m =
27	157	144	93	126	90
101	148	123	32	152	93
72	56	64	104	101	151
46	195	136	80	92	125
152	93	93	24	144	139
120	120	68	124	170	199
127	118	40	85	158	89
139	196	102	53	105	132
m[0][0]	27
m[3][2]	136
m[2][2]	64
m[2][3]	104
m[7][4]	105
m[7][0]	139
m[0]	[27, 157, 144, 93, 126, 90]
m[3]	[46, 195, 136, 80, 92, 125]
m[1][0]	101
m[2]	[72, 56, 64, 104, 101, 151]
m[3][0]	46
m[5]	[120, 120, 68, 124, 170, 199]
m[6][3]	85
m[2][0]	72
m[6][2]	40
m[1][3]	32

a =
-18,-5,-12,-19,-22,13,-5
1,-18,-2,-6,3,13,-5
15,-13,14,18,13,3,12
-25,7,-15,-16,-22,16,-8
-1,-6,-8,10,-2,-16,4
24,-3,1,18,44,6,14
-9,9,-4,16,-14,23,8
15,-25,16,-18,5,-17,-5
-25,14,13,30,-9,12,22
a[0, 0] => -18
a[2, 3] => 18
a[8, 5] => 12
a[2, 0] => 15
a[8, 3] => 30
a[6] => [-9, 9, -4, 16, -14, 23, 8]
a[0, 5] => 13
a[:, 1] => [-5, -18, -13, 7, -6, -3, 9, -25, 14]
a[3, 2] => -15
a[2, 1] => -13
a[1, 1] => -18
a[5, 5] => 6
a[3, 3] => -16
a[4, 6] => 4
a[7, 2] => 16
a[6, 4] => -14
a[:, 2] => [-12, -2, 14, -15, -8, 1, -4, 16, 13]
a[7, 1] => -25
a[6, 2] => -4
a[1] => [1, -18, -2, -6, 3, 13, -5]
a[7] => [15, -25, 16, -18, 5, -17, -5]
a[0, 3] => -19
a[8] => [-25, 14, 13, 30, -9, 12, 22]
a[:, 3] => [-19, -6, 18, -16, 10, 18, 16, -18, 30]
a[7, 5] => -17

M = [ 44 -40 -12  22   2 -11 -17  31 -34 -22 -11  -5  17  -3 -27 -21]
M[0] = 44
M[2] = -12
M[5] = -11
M[3] = 22
M[7] = 31
M[12] = 17
M[8] = -34
M[4] = 2

data =
[[  75.2 -102.9  190.8  -56.9  -72.7 -174.9  -21.1 -187.1]
 [  94.1   14.5   41.2  -50.5 -219.2 -229.2  -47.0 -151.7]
 [  56.6  -33.5  202.4  -79.6  -81.4 -173.6  -19.6 -129.1]
 [  86.7   -5.3  185.9  -36.3  -77.1 -179.6  -35.1 -192.2]
 [  51.9 -145.6  178.1 -115.9 -124.2 -194.4   15.1  -67.4]
 [ -18.6 -120.7  -92.7  -86.1 -203.6 -160.0  -75.7  -95.6]
 [  50.8  -66.6  -36.3  -56.3 -206.7 -195.9  -31.3 -134.0]
 [ -44.8 -143.1  -53.4 -108.2 -183.3 -156.5  -63.3  -42.8]
 [ -19.3  -21.4  -89.9  -95.9 -192.8 -159.8  -55.3  -91.7]
 [ -43.8 -122.8  -35.0 -114.0 -166.7 -150.2   28.6  -26.9]
 [ -25.9 -114.6  -91.5  -80.2 -190.6 -160.7  -74.1  -93.8]
 [ 135.4   70.7  110.1  -34.5 -223.3 -250.5   11.8 -182.0]
 [-100.9 -109.0  -11.9 -110.5  -33.1  -78.1 -176.6 -115.9]
 [ -36.3  -88.5   46.8  -76.2  -39.2 -103.9 -106.9 -166.5]]
Rows and columns are counted from 0.
row 0 col 0 => 75.2
row 6 col 0 => 50.8
row 2 col 4 => -81.4
row 2 col 2 => 202.4
row 9 col 7 => -26.9
row 11 col 2 => 110.1
row 0 col 5 => -174.9
row 9 col 5 => -150.2
row 5 col 6 => -75.7
row 1 col 1 => 14.5
row 1 col 4 => -219.2
row 9 col 3 => -114.0
row 4 col 1 => -145.6
row 2 col 6 => -19.6
row 7 col 3 => -108.2
row 7 col 1 => -143.1
row 11 col 6 => 11.8
row 1 col 2 => 41.2
row 12 col 1 => -109.0
row 2 col 3 => -79.6
row 8 col 6 => -55.3
row 6 col 5 => -195.9
row 5 col 5 => -160.0
row 3 col 1 => -5.3
row 5 col 4 => -203.6
row 8 col 1 => -21.4
row 1 col 3 => -50.5
row 13 col 2 => 46.8
row 11 col 0 => 135.4
row 13 col 7 => -166.5
row 11 col 5 => -250.5
row 6 col 7 => -134.0
row 6 col 3 => -56.3
row 10 col 3 => -80.2
row 10 col 4 => -190.6
row 3 col 7 => -192.2
row 7 col 6 => -63.3

A =
[[-26 -18  -9 -14  18  -9]
 [-15   4  35  34   1  18]
 [ 32  22  36   3 -19  17]
 [  4 -12  13   3  -3 -16]
 [ 26  30  32   6 -17  28]
 [-15   7   8  -1  21  12]
 [  4 -13   4  -2   4 -16]]
A[0, 0]: -26
A[3, 4]: -3
A[:, -6]: [-26, -15, 32, 4, 26, -15, 4]
A[:, 5]: [-9, 18, 17, -16, 28, 12, -16]
A[1, -4]: 35
A[-4, 2]: 13
A[-3]: [26, 30, 32, 6, -17, 28]
A[6, -4]: 4
A[-6, -1]: 18
A[5]: [-15, 7, 8, -1, 21, 12]
A[:, 2]: [-9, 35, 36, 13, 32, 8, 4]
A[2, 0]: 32
A[:, -2]: [18, 1, -19, -3, -17, 21, 4]
A[-1, -6]: 4
A[2, 1]: 22
A[-7, 1]: -18
A[2, -3]: 3
A[4, 3]: 6
